+0.39 +0.19 -0.67
+0.90 -0.35 +0.09
+1.99 +1.14 +1.95
-4.56 -2.35 +0.02
+1.54 +1.30 -0.34
-1.31 +0.49 -0.81
->
-1.31 +1.54 -4.56 +1.99 +0.90 +0.39
+0.49 +1.30 -2.35 +1.14 -0.35 +0.19
-0.81 -0.34 +0.02 +1.95 +0.09 -0.67

+1.05 +1.30 -1.61 -1.47 -0.44 +2.42 +1.35 +0.37 +1.04 -2.17 +0.94 +1.04 +2.06 +1.20
+0.42 +1.34 -2.47 -2.03 -1.90 +0.59 +0.68 -0.47 +1.95 -2.08 +1.01 +0.48 +1.18 +0.90
-1.38 -1.74 +3.97 +3.15 +3.43 -0.60 -0.95 +1.09 -1.60 +1.28 -1.31 -1.09 -1.58 -0.01
-0.17 -0.42 -1.67 -1.20 -2.92 -0.07 +1.77 +0.34 +0.93 -0.64 +0.16 +1.59 +1.23 -0.49
->
-0.17 -1.38 +0.42 +1.05
-0.42 -1.74 +1.34 +1.30
-1.67 +3.97 -2.47 -1.61
-1.20 +3.15 -2.03 -1.47
-2.92 +3.43 -1.90 -0.44
-0.07 -0.60 +0.59 +2.42
+1.77 -0.95 +0.68 +1.35
+0.34 +1.09 -0.47 +0.37
+0.93 -1.60 +1.95 +1.04
-0.64 +1.28 -2.08 -2.17
+0.16 -1.31 +1.01 +0.94
+1.59 -1.09 +0.48 +1.04
+1.23 -1.58 +1.18 +2.06
-0.49 -0.01 +0.90 +1.20

-4.06 -3.94 -4.05
-4.55 -2.23 -3.53
-4.48 -2.72 -3.16
->
-4.48 -4.55 -4.06
-2.72 -2.23 -3.94
-3.16 -3.53 -4.05

-0.15 -0.62 +0.96 +0.54 +0.02 -0.47 +1.05 +3.32 +0.37 +1.84 +0.93
-5.18 -3.78 +0.51 +0.59 +1.33 +2.03 +0.76 +1.32 +0.83 -0.45 -0.38
+0.13 +0.32 -1.91 -1.27 -2.18 -3.25 -2.19 -1.26 -1.93 +1.96 +0.37
-4.26 -2.87 -1.84 -0.47 +0.07 +0.35 -2.14 +2.90 -1.74 -3.20 -1.46
->
-4.26 +0.13 -5.18 -0.15
-2.87 +0.32 -3.78 -0.62
-1.84 -1.91 +0.51 +0.96
-0.47 -1.27 +0.59 +0.54
+0.07 -2.18 +1.33 +0.02
+0.35 -3.25 +2.03 -0.47
-2.14 -2.19 +0.76 +1.05
+2.90 -1.26 +1.32 +3.32
-1.74 -1.93 +0.83 +0.37
-3.20 +1.96 -0.45 +1.84
-1.46 +0.37 -0.38 +0.93

+0.81 +0.02 -1.33 +0.39 +0.19 +0.53
+1.22 +0.02 -0.61 +0.18 +3.12 -0.06
+1.55 +0.09 +0.49 +0.39 +1.39 +1.01
+1.23 -0.08 -1.11 +0.32 +1.13 -0.56
+2.69 -0.18 +1.37 +0.22 +1.07 -1.67
+1.90 -0.21 -1.57 +2.07 -0.87 +0.20
+1.82 +0.07 +0.74 +0.01 +2.68 -0.37
-0.44 +0.50 -1.28 -0.53 -1.16 +2.73
+1.44 -0.14 -0.96 +0.56 +1.17 -0.48
+1.12 +0.00 -2.02 +1.69 -1.47 +1.28
-0.43 +0.51 -1.35 -0.48 +0.08 +2.52
-1.17 +0.76 -1.52 -0.88 -0.25 +3.91
->
-1.17 -0.43 +1.12 +1.44 -0.44 +1.82 +1.90 +2.69 +1.23 +1.55 +1.22 +0.81
+0.76 +0.51 +0.00 -0.14 +0.50 +0.07 -0.21 -0.18 -0.08 +0.09 +0.02 +0.02
-1.52 -1.35 -2.02 -0.96 -1.28 +0.74 -1.57 +1.37 -1.11 +0.49 -0.61 -1.33
-0.88 -0.48 +1.69 +0.56 -0.53 +0.01 +2.07 +0.22 +0.32 +0.39 +0.18 +0.39
-0.25 +0.08 -1.47 +1.17 -1.16 +2.68 -0.87 +1.07 +1.13 +1.39 +3.12 +0.19
+3.91 +2.52 +1.28 -0.48 +2.73 -0.37 +0.20 -1.67 -0.56 +1.01 -0.06 +0.53

+0.59 +0.99 +0.96 +1.07 +1.50 +2.16 +2.90 +2.89 +2.83 +3.87
+0.59 +0.99 +0.96 +1.07 +1.50 +2.16 +2.90 +2.89 +2.83 +2.75
->
+0.59 +0.59
+0.99 +0.99
+0.96 +0.96
+1.07 +1.07
+1.50 +1.50
+2.16 +2.16
+2.90 +2.90
+2.89 +2.89
+2.83 +2.83
+2.75 +3.87

+1.45 +1.74 +1.28 +1.21 +1.38
+2.33 +2.45 -0.95 -2.43 +1.07
+1.57 +0.26 -0.66 +0.55 +1.37
-4.15 -4.34 -0.49 +1.30 -2.70
+3.23 +3.37 -0.70 -2.49 +1.72
->
+3.23 -4.15 +1.57 +2.33 +1.45
+3.37 -4.34 +0.26 +2.45 +1.74
-0.70 -0.49 -0.66 -0.95 +1.28
-2.49 +1.30 +0.55 -2.43 +1.21
+1.72 -2.70 +1.37 +1.07 +1.38

-0.46 -0.51 -0.41 +4.01 +0.72 -0.43 -0.40 +0.85 -0.48 -0.31 +2.54 -0.29 -0.78 +0.70
+0.65 +1.23 +1.14 +3.14 -0.80 +0.93 +1.07 -0.70 +0.86 +0.91 +2.51 +1.35 -0.16 -0.71
->
+0.65 -0.46
+1.23 -0.51
+1.14 -0.41
+3.14 +4.01
-0.80 +0.72
+0.93 -0.43
+1.07 -0.40
-0.70 +0.85
+0.86 -0.48
+0.91 -0.31
+2.51 +2.54
+1.35 -0.29
-0.16 -0.78
-0.71 +0.70
---
+0.46 -1.02 +0.50 -0.65
-0.05 +2.55 +0.86 +0.34
-1.33 -3.69 -2.12 -1.70
-1.14 -4.06 -2.13 -1.63
-0.22 +2.35 +0.69 +0.16
-1.32 -3.58 -2.07 -1.69
-1.27 -3.82 -2.12 -1.74
->
-0.65 +0.46 -1.02 +0.50
+0.34 -0.05 +2.55 +0.86
-1.70 -1.33 -3.69 -2.12
-1.63 -1.14 -4.06 -2.13
+0.16 -0.22 +2.35 +0.69
-1.69 -1.32 -3.58 -2.07
-1.74 -1.27 -3.82 -2.12

-2.61 +1.34 +4.28
-2.29 +3.08 -3.50
+3.78 -3.45 -0.40
+1.07 -2.13 +4.62
-0.74 -0.58 +5.13
-3.61 +3.57 -0.86
->
+4.28 -2.61 +1.34
-3.50 -2.29 +3.08
-0.40 +3.78 -3.45
+4.62 +1.07 -2.13
+5.13 -0.74 -0.58
-0.86 -3.61 +3.57

+0.58 +0.53 +0.62 -0.26 -0.32 +0.02 -0.96 +0.57 +0.67 -0.58
-0.20 -0.19 -0.18 -0.96 -1.00 -0.54 -0.84 -0.28 +4.91 +0.51
->
-0.58 +0.58 +0.53 +0.62 -0.26 -0.32 +0.02 -0.96 +0.57 +0.67
+0.51 -0.20 -0.19 -0.18 -0.96 -1.00 -0.54 -0.84 -0.28 +4.91

+1.40 +1.24 +1.10 +1.17 +1.57 +1.42
-0.63 -0.31 +0.17 -0.09 -1.10 -0.65
-1.93 -3.25 -5.51 -3.85 +0.49 -1.55
+1.81 +1.51 +1.28 +1.04 +2.01 +1.65
-2.12 -3.21 -5.03 -3.67 -0.13 -1.79
-0.66 -0.90 -1.16 -1.04 -0.39 -0.64
-2.12 -3.20 -5.03 -3.68 -0.14 -1.81
-2.10 -3.20 -5.10 -3.77 -0.07 -1.82
+0.14 +1.37 +3.48 +1.83 -2.18 -0.25
+1.18 +1.09 +1.03 +1.32 +1.34 +1.33
+0.06 +1.24 +3.32 +1.69 -2.20 -0.35
->
+1.42 +1.40 +1.24 +1.10 +1.17 +1.57
-0.65 -0.63 -0.31 +0.17 -0.09 -1.10
-1.55 -1.93 -3.25 -5.51 -3.85 +0.49
+1.65 +1.81 +1.51 +1.28 +1.04 +2.01
-1.79 -2.12 -3.21 -5.03 -3.67 -0.13
-0.64 -0.66 -0.90 -1.16 -1.04 -0.39
-1.81 -2.12 -3.20 -5.03 -3.68 -0.14
-1.82 -2.10 -3.20 -5.10 -3.77 -0.07
-0.25 +0.14 +1.37 +3.48 +1.83 -2.18
+1.33 +1.18 +1.09 +1.03 +1.32 +1.34
-0.35 +0.06 +1.24 +3.32 +1.69 -2.20

+0.60 +2.47 -0.28 -1.70 -0.29 -0.76 -0.91 +3.31
-0.39 -1.41 -0.99 +0.15 +1.33 +1.37 +0.36 +2.27
+1.72 +0.05 -1.06 -0.34 -0.89 -0.27 +0.05 -1.88
-1.16 +1.14 -1.96 +0.41 +0.67 -0.21 +0.16 +2.30
+1.58 -0.05 -2.12 -0.10 -0.40 +0.45 +0.17 +0.29
+0.28 -2.82 +0.44 +0.95 +1.17 +0.06 -0.08 -0.05
-1.47 +0.27 -0.66 +0.48 +0.30 +0.56 +0.22 +3.90
+2.51 -0.72 -0.61 -0.58 -0.09 +0.30 -0.82 +1.39
-0.77 +0.05 +3.37 -0.44 -1.25 -0.26 -0.78 +1.99
+2.65 -1.42 +1.33 -0.69 -0.27 -1.01 -0.40 +2.43
->
+3.31 +0.60 +2.47 -0.28 -1.70 -0.29 -0.76 -0.91
+2.27 -0.39 -1.41 -0.99 +0.15 +1.33 +1.37 +0.36
-1.88 +1.72 +0.05 -1.06 -0.34 -0.89 -0.27 +0.05
+2.30 -1.16 +1.14 -1.96 +0.41 +0.67 -0.21 +0.16
+0.29 +1.58 -0.05 -2.12 -0.10 -0.40 +0.45 +0.17
-0.05 +0.28 -2.82 +0.44 +0.95 +1.17 +0.06 -0.08
+3.90 -1.47 +0.27 -0.66 +0.48 +0.30 +0.56 +0.22
+1.39 +2.51 -0.72 -0.61 -0.58 -0.09 +0.30 -0.82
+1.99 -0.77 +0.05 +3.37 -0.44 -1.25 -0.26 -0.78
+2.43 +2.65 -1.42 +1.33 -0.69 -0.27 -1.01 -0.40

-2.47 +1.23 -4.69
+1.56 +3.38 -2.39
+2.75 -1.49 +0.92
->
-4.69 -2.47 +1.23
-2.39 +1.56 +3.38
+0.92 +2.75 -1.49
